Each row, then the tier of its hidden value
[ -27   22  100 -338 -204 -245   72    5  260  380  -15   50   94   34
  136   40  -29   47 -131  -20  -91  -93 -142  -97  122  182   -3  386
  164  -39  -24  -19   49 -111   76 -195  -36  211   17  142  -20  164
 -113  138]
Q307
[ 132  -18    7 -168 -386 -354  353  248  307  443  -20  115  157  -48
  147  268   73  147 -226  -41  123    1 -211   83  100  -48  -57  411
  224   74  -70  108   -8 -213   -6 -211  182  259   60  176   80  174
 -251  260]
Q303
[-135   44  -45  180 -179   79  359   -1  403 -193  -26   44   -6 -108
  141   95  149  284 -216 -244   78   61 -177  254  118 -370 -253  -18
  542 -213  208   98  234   29   45  279  204  105 -159  -77  165 -154
  504  247]
Q307
[ 221  -77 -150  367   11  198  147  152   32 -492  128    1 -105 -135
 -114  127  150  -69  -36 -226  189  105  121  122  -89 -116 -244 -536
  279  -27  261  145  262  360  -58  240  232 -279 -283 -166  150  -23
  405 -126]
Q824
[ 119 -397  143  -94 -158   -7  -92  168  -31  372  198  294  244  338
  195   74 -130 -120   67  153  125 -204  137 -355 -154  218    0  123
   70  322   80   61 -343  312  -44 -253 -165 -230  -15  -64  -78  -11
 -295 -474]
Q380
[ 237  -10  -20 -204  -20  -99  309   59   45 -298 -106 -150 -168 -293
 -252   58   38   70 -159   53  -53   93  126  287 -191  189 -216  330
  -75   75   25   18  -42  -78 -107  168   82  501   -3   59  193  259
  112  282]
Q380
[ 146  291 -222  323  124  -27  -24    4  -87 -299  -41 -240  157  -38
   66  -23 -113 -159 -167 -255 -158  272   33  292  -13 -350  124 -407
  186 -261    8  -20  206  332 -174  143  259   87  -20   18  280  -76
  328 -335]
Q307
[-310  -14   64  -54   78   25  -68   59  211 -222 -138 -236 -261 -194
   -5   85  174  -15 -105 -344  -67 -252 -197  133  -18  202   16  -95
  280 -279  208 -261  488   60  365  149  -45   -4  -68  -15   93  -87
  543  269]
Q740
[  60 -230   96   21    2 -301  274  378  248  133   73  143 -249 -121
 -113   90  -35   31 -205   21   41  -24   58  242  -24  231 -238  395
  163  137  -74   84 -208  -68  126 -204  -10  315 -256 -117  236  306
   -9  333]
Q307
[ -29  -19  135  -32   86 -386  128  228  103   89 -103 -176 -197 -273
 -194  348   59 -306 -379 -261  -63   61 -142  312   33  335  -34  328
  160  -33 -102 -261  166  -68  351 -296  177  277 -184   54  141  181
  -38  287]
Q505
[ 197 -367 -529 -170  -58 -299 -201  475  -29 -322  -31   92 -249 -420
   84   62   55  -67  294    5    2 -154  303  234 -195  889   82  462
 -105  -49  -18 -278   82 -245  101   -8  151  554  -67  416  394  222
 -134  384]
Q505
[ 546  398  -75 -368  -49 -101  -84 -195 -280  227 -161 -240  404  205
  103  -90 -291  -23  119  232 -226  217  128 -168 -193 -149  346    7
 -430   88 -138   37 -154   49 -530 -112  -33  398  451  263   33  172
 -351 -495]
Q318
[-208   -5  257 -354  -86 -203  114 -251  158  551 -165  110  188  214
  180   97 -238    4 -235 -137 -181   89 -189  -64  183   27  -73  398
  135   -2  -85 -116   -8 -123  -13 -342   72  369  -84  139 -176 -157
 -168 -105]
Q318
[ 455  -27  397  190   47  198  177  -16  161  397  123  186   86  429
  102   99  -87  148  177  364  202  166  206 -293 -174 -361  -70 -103
   32  372   74  169 -436   96  -98 -264 -303  -94  -30 -426   21   76
 -111 -311]
Q307
[ 619 -285 -203  -17 -229  127   17  271   85  292  162  394  193  256
  364   51    3  274  563  362  316  -17  351 -342 -276    2   57   10
  -67  357   94  180 -364  -81 -308 -134 -134   44  134  -26  100   59
 -305 -133]
Q899
[-186  -34    8 -250   15  -12 -161 -162   35 -331 -160 -165 -137 -231
    0  139   61 -143  -59 -141 -157 -113  -48   47  -20  552   29  357
  126 -208  177 -407  295   -3  318   80   43  272  -82  234   70  -57
  164   86]
Q318
[-312    3   50  445   30  255  -34  -41  228 -301  157   38   12  215
  156 -265  -78   90 -134 -258  -35 -100  -28   20  137 -402 -187 -706
  489 -307  288  199  309  560   -4  337  -17 -452 -288 -271  146 -198
  753 -425]
Q824
[ 246  207   78 -203   77 -137  149   59   91 -114 -175 -337 -208 -289
 -210  196  144  -33 -110  -31  -70   57  -44  190 -154  175   52  232
  -46  -26   10 -173  154 -158  141  -17  -23  381  104   27  159  274
  112  381]
Q899
[ 305 -287   73 -105 -220 -246  389  308  229  423  -39  272  -52  -66
   49  452   97  106  -20   42  286  103   -7   62  -64  170 -186  477
   91  330  -49    3 -173 -350   56 -383  166  350 -119   51   42  105
 -389  350]
Q303
[ 229 -304  118 -246  242 -209  310  404 -235 -120 -269 -181 -393 -296
 -412  336  -52  -75 -163    3   32  -38  102  409 -505  400  -96  483
 -348  415  -83 -148 -337 -107  -30 -160  -15  670   44  -44  183  164
 -116  331]
Q380
[ 167 -331 -344  -10 -105 -269  283  320   48  -64  -55  313  -29 -157
  127   67 -192  179   -8   37   23  176  228  405 -104  189 -213  561
   41  131 -116   53 -341 -200 -264  -58  300  773 -176  214  343   17
 -175  195]
Q318
[  54   96    7 -221   26  -44  207 -193   17 -226 -227 -164  -62 -193
 -116   95  -47   31 -169 -110 -150  192   10  248  -61   91 -148  253
  -10  -68   38 -134  130 -101  -88  105  185  532  -40  150   82  -16
  144  115]
Q408
[-177   68   23 -237 -151 -112   68 -171  179   11 -107  -40   80  -72
   99   70  -19    5 -213 -192 -144    2 -170   52  149  131  -72  269
  247 -198   78 -124  246  -16   81   21  150  244  -72  205   -1  -56
  114   47]
Q318
[ 694 -415  -34  -56 -106  200  -78  457  -65  -64  126  167 -208   38
    5  199  194  141  642  461  446 -282  411 -386 -533  478   70  -71
 -338  498  238   52 -242  -28  -38  -68 -334 -137  150  -87  142  296
 -263  -14]
Q303
[ 151   97   12  284   71  249  -66  -72  107 -314   53 -121  -67   19
    6    7  120  -48  103 -140   72   70  108  -58  -31 -128  -63 -620
  192 -161  250  -21  408  256   56  192   28 -307 -149 -154  100  -41
  453 -211]
Q505
[ -51 -135  336 -544   93 -280  -90  165   56  533 -189 -158 -228  -20
 -117  239   20 -173  -42 -118  -67 -302 -179 -160 -132  576  144  312
 -174  154  -59 -295  136 -198  312 -471 -252  181   88   49 -170  177
 -186  286]
Q740
[-161  -77  269 -319 -127 -163   56   76  232  265  -19  -13  -67   38
   16   48   -2   48 -171   10  -57 -290 -175 -114   16  266  -27  356
  134   24   67  -33   10   15  209 -133 -210   82   12    9  -15  178
   18  128]
Q824
[-361  135  343   20 -108 -102  139 -160  275 -160   30 -195   16  -98
  -97  127   73 -171 -588 -181 -150  -81 -288  123  206   42 -151  278
  504 -241  156 -116  208  311  404  105   38  -85 -181  -47   73   77
  318  -51]
Q408
[-293 -203 -108   36   17  101 -140    9  216 -345 -131  -18 -244 -209
  161  138  174   25  104 -307   16 -164  -40  121   10  369  -50    2
  317 -290  262 -376  491  -68  375  164  101  106 -208  118  136 -262
  451  236]
Q505
[ 670 -186   51  -10  -22  176  113  207   14  182   30  184  -98  222
   37   27  -22  283  523  382  300   39  387 -272 -358  -13  -61 -275
 -351  420   90  213 -227 -126 -328 -123 -226   70   81 -160   79  195
 -165 -108]
Q303
[ 104  110  111   33  278  172  -83 -111 -192  -56 -210 -219   -8  177
   14   26 -184  -43   71 -117 -102   91   47   15 -237 -203  146 -387
 -141   17   76 -121   65  207 -166  -24  -72  121   82 -113   33 -217
  237 -375]
Q824
[ 567 -252  278 -124  -10  164  103  279   -5  277  116  168 -103  315
  -43   -3  -63  246  387  527  268 -197  314 -392 -446   61  -27  -32
 -338  566  111  270 -527   76 -228 -170 -501  -46  157 -312   41  317
 -221 -175]
Q824
[ 169 -277  -62   16 -181  -15  271  -44  258 -147  108  341  -16 -100
   67   85    8  112   -7  145   88  216  271  105   39  244 -410  499
  257   91   90   17 -181 -126   -7   36  190  381 -342   50  160   64
  -50  134]
Q380
[ 170  -68 -151   35  -41  126   36 -119  234 -398  -86   26 -204 -289
   67  216  239   62  217  -61   97  168  171   96   -7  339 -162  145
  202 -157  218 -302  358 -267  231  136  198  293 -226  135  167  -58
  213  326]
Q505
[ 397 -146  338  218 -214  -50  197  327  425  357  468  322  -87  344
  -55 -282  -33  217   90  469  241 -143  292 -362   47  -73 -332 -306
   75  275   68  599 -245  219  -87 -123 -399 -466 -229 -405  152  674
  -11 -177]
Q303
[ 104   95  -75  277  155  172 -246 -150  -41 -592  115 -107  -59    6
   -9 -251 -124 -137   81   79 -167   98  323   18  -29  143  -40 -312
   83 -233  182  -60  145  394   -3  273  -34  -49 -214  -37  296  104
  377 -450]
Q318
[  71  101  -35 -278  -39 -224  129   -3   37 -199 -107 -198  -43 -204
 -127 -115 -106   31 -213   76 -243   19   74  257  -83  223  -54  424
  -77  -85  -54  -29  -40  -21 -100  145   16  554   82  185  241  291
   81  122]
Q380
[-131  222  314 -100   57   60   25 -114  -25  270 -102 -272  138  255
  -49   58  -76 -129 -290 -377  -88 -106 -331 -161    7 -377   72 -615
  111  -58  115   91  355  417  -82  -75  -52 -386   81 -159 -233 -137
  306 -404]
Q824
[-240   -6  203  -95  -79  169 -311 -312   81  244   93  118  317  530
  359 -359 -307   41   82   55 -194 -191   37 -434  108  -94   69 -295
  130 -139  156   55   56  405 -122   23 -266 -282    4  -21 -106 -170
  185 -742]
Q408
[ 451  370   57  106  135   68  245  111  -65 -189  -75 -396  -53  -31
 -258  -21    9   64 -111  -33   -9  142   24  158 -256 -485   32 -559
 -136   46   47  254   99  252 -321  178  -46    6  195 -226  176  252
  343 -100]
Q307
[ 175  261  286  154   83  631  159 -508   25 -454 -142 -261   43  141
  -60  114  137  151   57  -53   93  183    8 -147 -188 -538 -138 -619
  131  -35  432  -12  295  308 -109  415  -45 -243   36 -285  -97 -322
  590 -380]
Q408
[ -56  -27  122  311  247  189   50  -19   63   66  -54    1  -49  235
   77   13 -114   -6  -18 -337   20  132   -2   60  -34 -414 -105 -674
  211  -50  114   33  218  257  -84  -50   47 -165 -226 -307   -7 -318
  465 -276]
Q899
[  62   99  249 -115  -32 -154  224   27  340  246    1  -40 -110    1
  -51   14   19  107 -171   26  -48   17  -64   36   66  -21 -135  188
  166  -10  -10   60   29  -98  113 -123 -120  185  -82 -127   78  267
  125  257]
Q899
[ 131  -81 -139  136 -110 -121  163   62  367 -183  131  179 -124 -228
   53   69  118   22  -44  -26   33  196  161  183  160  240 -280  291
  386 -142   66  -39  120 -134  183   19  207  254 -371   38  253  186
  132  324]
Q899
[-143   97   89   30    1   91  162  -99  356 -105 -121 -106 -153  -85
   63   31  133  200  -73 -228  -19    6 -126  142   70 -159 -143 -126
  320 -240  175  -81  387  -81  153  173   27  119 -110  -87   88  -98
  527  278]
Q740
[   3  115  -40 -100   10 -151   23   -1  136  -53 -153 -182  -40 -206
   56  206   83  -86 -129 -183 -107   66 -105  197    4  160   94  282
  197 -181   19 -291  218 -113  215  -48  126  347    6  138  150   -1
  118  234]
Q899
[ 273    0 -194  188  193  302 -122  -51 -171 -431 -137  -88  -25   29
  135   27  -71   63  323    6   12  143  262   70 -307  -86  118 -302
  -73  -22  186 -160   29  139 -181  196   26  212   45  -22  225 -249
  274 -286]
Q824
[ 408 -194  242   39  -15  201  125   26   22  123  133  218   28  322
   10  -34 -137  152  217  385  169   32  321 -278 -243  -67 -169  -75
 -126  386  121  226 -407  170 -238  -81 -259  -37  -49 -258   36  131
 -106 -367]
Q408
[ 196  209 -265   -2 -392 -145 -129 -117  217  436  176  245  588  394
  554 -341 -250  153  141   75 -114  140   97 -270  297 -329  115 -263
  177 -233  -65  271  122  101 -428  -39  131  -46   85  274   82   57
 -126 -537]
Q303

New part:
[ 117  100   27 -155 -305  -62  111  122 -252 -253  -15  -76  -62  100
  -24  -39  124 -160 -184  -35 -118  -36  -70  113   70 -121  161  -76
  166  -30  112 -176 -284  -19  -89  -63  168   38 -126  -50 -104 -232
  -43 -103]
J
[ -46  121  -34  -35  217 -283  -49   -3   13  -75  466   95  -28  -27
  -60 -261  350 -145   94  -92  280   16  366  139   47  111 -102   34
   -4 -177 -187  159  326  -79 -172 -149 -117 -116  266   86 -156 -180
  196  240]
N
[   4  -36  -84   96   80   -2 -105  109  -24   59  -56   67  393 -329
  125  -43   -7  310 -184   25 -374  224  111  -76  127 -148   29 -161
  -13  -59  207  -70   52  -67 -231 -356   56  115  175   19 -186  232
  405 -166]
E
[ -70  127  213  -30  104 -131  150   58   62  167  -14 -163  -28  -60
 -221  -49   85  174  348 -207  -85  276  203  167 -136   13   51  144
 -216   18 -187  115  246  -90  103   15 -314  273   13  181 -148 -221
   59  135]
J
[-114   69    2   22   71 -164  -41  -15   38 -154  241  -12   96  150
   28 -216  243  -28  -10 -311  105  -34  374   55   68    5   14  -71
  167 -137 -193  194  435  -67 -121  -68   94  -49  305   87 -123 -256
  296  151]
D
[ -29   87  -32 -258  145   72 -144 -119  206   29  233   34  -87 -115
 -216  -92  -49   14  -15   28   87   54  131  218   65  114  -91 -175
 -428  108 -245    3   20    1  -29  228 -116   90 -260   81  313  185
  -39 -102]
J
[ -22   28   77  -95  -83 -221  105  111  -95   13 -125   18  193   37
 -115  -46  289   22   46 -198  -70   72  250   71 -142  -28   15  134
  226  -80  -55   60  246  -31   -7 -181  -87  -14  370   93 -358 -415
  149  208]
P
[  -8  131   29 -152   72 -214   90  -10   59 -160  373  -82 -136   55
  -89  -72  257 -306   91 -163  408 -192  161  118   87   78   33  -61
   16  -94 -149   88   89  -35  -59  -39 -123  -58   86  -54   11 -260
  -74  226]
S
[ 110 -107 -111   60 -129 -118  -82  -66 -222 -234  186  134  -64  302
  273 -256 -139 -108 -272  -10 -112  270  268   96  -49   58   99  180
  201  -58  133  205  159    3 -241   58  444 -214  138  190   27 -234
   67   28]
J
[ -53  -43  194  -79  110  -74   46   16  168  -62   56 -143  130 -174
  -58   50  -16  162  228  -87  103   96  179   -4   34  -61  111  -36
 -144   65  -61  198  257  -18  -49  118 -213  151  -39   63   39 -118
  -69   27]
S
[ -66 -112  167  -47   54 -100   82  126   81 -350  275 -169  -21 -119
   10 -115   74  -47 -103  111  184 -196  -28 -142  143 -174   17 -237
  234  -77   44  170  131  -92 -374  109   50  -95 -112  -64 -161   -1
   32  -62]
P
[ -35   68   70 -100  -76 -218  121   98  -64   72 -127    7  178   43
 -157  -38  304   21  100 -253  -51   83  271   98 -161    1   13  149
  168  -68 -105   49  248  -48   49 -198 -133   23  372   89 -353 -433
  157  241]
P
[  57  -38 -189  -50   41  155  100  -47  167  -82  -82  -34  106  105
  167  121 -287  -71 -454  -73 -104 -213 -177 -221   75  -86  206 -295
  152  118  204   -6 -266  -71 -297 -115  339  -26   -8 -244   83  110
   43 -104]
S
[  -6    7 -208  -66  365  107  -73  -77  192   -4   62  131   96   81
   99  -49 -263   12 -507  102 -200 -135 -128 -176   39  -10   15 -259
   86  115  110   68 -101  -40 -471  -67  300  -73   59 -117   88  287
  157 -121]
M
[  87  -78  -45   36   -6  -42  199  157   -6    7  161  -14  -48 -211
   -3  -97 -105   -4 -171  237  -81  146 -116 -162  -81  -99   21   13
   45   19  207  -10 -208 -256 -354 -168   60  -62 -153  -76 -374  106
   96  -50]
M
[-106  254  147 -128  177  -27   67  165  128  134   49 -222  181 -411
 -285   74  231  182  174 -123 -127  -38  -73   58  200 -151   11 -300
 -275   -6 -111 -234  -79  -95   24 -231 -415  411 -101  -65 -105  180
  203  -98]
J
[ 148 -119   49   72  -46  151  194   96  -84  -99 -286 -212   41 -224
  205  165 -266  209 -193   41 -348   17 -266  -62  164 -257  274 -291
   -3  -37  391  -98 -341   14 -125 -109   75  189 -186  -83   12  230
  -16 -287]
M
[ -44  155  -77 -194  121   -8 -184 -157  131   -8   70  119   96    6
 -131  -87  211   82   85 -280  102    1  420  292   86  129  -15 -164
 -293  -19 -313   54  259   80  103   29 -102   90  116   90  229  -89
  124   25]
N
[ 145  -77 -281   95 -226   25  130  -90 -104 -223   53   84   91  436
  387  -66 -219 -187 -442 -261  -82   21  151 -208  -27  -61  347   44
  361   49  203  128  -40 -159 -252 -111  613 -207  217  -69  -89 -352
  115   59]
D
[ 106  111 -122 -270  180 -113  161 -139  225   51  307  107  -18  141
  -88  105 -101 -299   55  -58  399  -25  116 -124 -152  148  199  216
 -178  292  -99  159  -69 -144 -141   78 -100  -67    0 -107   84 -369
 -351  284]
S
[  76   94 -102  138 -253   68  114   24 -158 -142 -119 -128  112  322
  279   -6 -213    6 -291 -331 -384  149   12  -81   71 -151  386  -55
  211   54  215  -54 -155 -113 -118 -191  484  167   38  -53  -27 -214
  202 -111]
J
[-150   44  -64  -27  141  -56  -16  -79  231   42  273  -32  -96   64
 -130 -232  142  -65  -42 -257  183  -70  293  143   -5  133 -160 -167
  -48 -131 -311  164  344 -109  -52   -6    0  -72  161   68  -31    6
  304  164]
P
[ 145 -236   54  -13 -313  -35  318  148 -123 -113  -66 -132 -127 -133
   27  -12  -64  -68 -134  117  -11   61  -89  -40 -105 -139   84   20
  174  -88  230   14 -185 -148 -112   -4   51 -141 -118   -3 -341 -119
  -68   -3]
P
[ -71  156  110  -55   77  -80  -22  120    2  147 -113 -126  249 -477
 -200   28  420  289  261 -253 -135   46  217  285  212  -93  -55 -284
 -279 -232 -122 -193  142   43  232 -336 -472  330  182   77 -114  110
  336  -31]
N
[ -21  147  181   38  -45 -175   12  151 -167   48  -98 -172  153 -394
 -106  -23  458  261  385 -298 -127  169  301  379  202  -87   16 -148
 -217 -315  -60 -143  191   79  291 -350 -433  333  201  147 -143  -62
  285   11]
E
[  96   68 -176 -102 -265 -132  -11   26  -74   19  293   74  190 -124
    8  -40  132 -174  -24 -132  115  209  262   49   55   41   80  103
 -122   13   17 -137  -60 -153   36 -255    7  -18  105    1  -79 -208
  102  116]
S
[  31   41  -48 -160  415 -128   82  -97  251  137  315  168  -91  -50
 -160  -82  -53  -53  114  129  271  108  184  -38 -206  165  -26  188
 -254  164 -154  269  141 -146 -263   96 -214  -87   -1   35  -68 -101
 -143  215]
E
[ 223  146  -48 -116  122 -171  279  -90 -105 -154   -8   81  -27  393
  163  136  -35 -214   57 -205  151  -36  113  -90 -128   11  469  274
  124  168  112  195  -98  -18 -144  -38   73  -13  180  -85  -30 -660
 -373  247]
E
[  13 -115 -126  112   19   58    2   93   61  151   57   46  102 -298
   26 -149 -165  210 -232  151 -291  293   33  -61  -40  -51  -92  -90
  -91  -28  150  -26  -42 -202 -265 -227  109    3  -47   28 -248  341
  360 -139]
M
[ 132 -138    6  155  -95  139  137   94  -99 -117 -327 -151  140 -203
  275  117 -221  288 -195  -29 -384   88 -113  -66  157 -256  281 -274
   52  -78  393  -49 -217    3 -139 -198  165  166  -73  -71  -58  182
  127 -281]
E
[-114 -200   72 -109   81   40 -106  105  171  -32  126   -9   -2 -477
 -230 -225  111  206 -159  284  -21  -17   53  106   66  -61 -358 -353
 -104 -163  -99   28  162  -62 -236   94 -137 -105 -160   91 -170  460
  289 -194]
D
[ -34  -18  174   14  141 -154   66  148   11 -409  322 -110  -94  -91
   33 -186  147  -21  -24  156  184 -147   16  -97  146 -157   48 -194
  219 -105   60  195  110  -90 -466   26   64  -62 -151  -94 -220  -31
   43  -85]
E
[ 162    5 -261  -45 -226 -101  -69  -65 -149  -50  257  229  251    8
  174  -98   40  -88 -108 -130   19  312  401    9   20   29  174  195
  -88   43   60  -20   46 -138  -43 -176  177 -107  189   94  -58 -294
  117   83]
N
[ 129  -53 -343   78 -297  -27   33 -102 -156  -87   54  192  145  398
  308 -148  -95 -164 -398 -310 -129  174  331  -57  -91   37  216  150
  278   -9  106   76   69 -147 -117 -197  555 -230  358   47 -134 -382
  248  132]
D
[ 188  -18  -62 -125  -81   56  124  -98   44 -205  176    5 -155   18
   78   26 -171  -90   22   14  228   58  100   15   29   -1  274  -15
 -240  143   43   97 -190  -88 -105  182   73   -7 -333  -69  162 -150
 -293  -70]
E
[  59 -159  -91 -240    9   89 -118  -97  205 -115  244   78  -73 -196
  -58  -49 -197  -77 -208  252  210   -9   39   57   54   80  -87 -186
 -247  105   -8   70  -94   -6 -208  243   54 -150 -304  -23  269  245
 -158 -133]
S
[  80   81  -63   95 -169  117  159   37  -94 -152 -160 -180   85  237
  247   70 -248   26 -295 -262 -362   32 -121 -122  112 -197  396 -168
  175   75  243  -75 -253  -93 -149 -150  404  202  -61 -120   14 -104
  120 -170]
J
[  93 -157  106 -152  301  -39  301  -48  155  -52  -54  -41 -209    6
  -53   70 -136  -42  -24  138  186 -176  -96  -73 -167  -20   96   -5
   40   43   46  296    4  -15 -235  252 -163 -142  -35   -3  -84 -120
 -320  127]
D
[ -12    8  -84 -164  128   18 -218 -127  120  -19  131  157  -56 -110
 -120 -183   80   87  -36    3   75   77  320  314   40  159 -161 -169
 -305  -57 -210   85  179   79  -41  101  -38  -39  -40  120  213  153
  102  -66]
E
[  -3  139   47 -157  183 -133  -64  -65   43 -198  138   57  197   54
    7   -8  200   36  129 -207  152  -56  318   42  121  -29  189  -51
  -51   46 -135  153  259   49  -98   31  -84   82  155   26   87 -317
  -36   62]
N
[  20 -172  -24  107 -102   33  -74  114  -43   10 -181  -56  436 -330
  215   65 -142  299 -218  -11 -399  232   50  -97  152 -198   97 -171
   63  -57  324  -59   35   -5 -137 -283  111  116  165   34  -80  204
  308 -182]
S
[  80  -38  -57 -213   81   82  -52  -86  139 -134  259   58 -151 -122
  -69  -75 -159  -45 -118  202  152   12   23   71   59   44    4 -155
 -291  122  -45   51 -133  -38 -206  246   25  -48 -368  -11  229  174
 -174 -160]
M
[ 251 -166  -86  -26  -34   15  215   34 -108  -15  -50  -11   37 -287
  179  141 -152   -3 -153  148  -63   59 -118  -59   67 -133  206  -58
  -80  -49  359  -64 -325  -43 -104 -130  -69  -44  -30  -30  -71   71
 -131  -54]
N
[  21  215 -186 -299  238    1   -6 -198  292  109  278  175   47   53
 -199   12   62 -122   71 -186  316  -56  276   41  -41  169   81  -10
 -386  225 -327   62   42 -120  -20   67 -159   32   -7  -54  166 -181
  -94  158]
N
[ -42  255  -97 -232  292  -97 -157 -143  182   44  292  182  166   76
 -143  -72  122  -12  109 -188  150   76  361   80   12  143   56   44
 -291  185 -299   94  228  -36  -83   11 -108  106  106   43  169 -201
   18  115]
M
[ 192  -65  -82 -119 -103    4    0  -46  -71 -353  217   98   -8   33
  187  -31 -149  -92 -156  141  129   57   89  -71   92  -67  260  -19
  -32  130  167   91 -163  -46 -294  136  248 -102 -248  -67  114 -143
 -227 -148]
E
[ -82  208   25 -203  106  -42 -216 -101   62  -29  113   25   95   55
 -150 -101  151   72   81 -250  -37   85  321  297  115   87   -1 -116
 -265   31 -288   13  243  100   85   91  -78  196   40  153  287  -91
  101  -24]
J
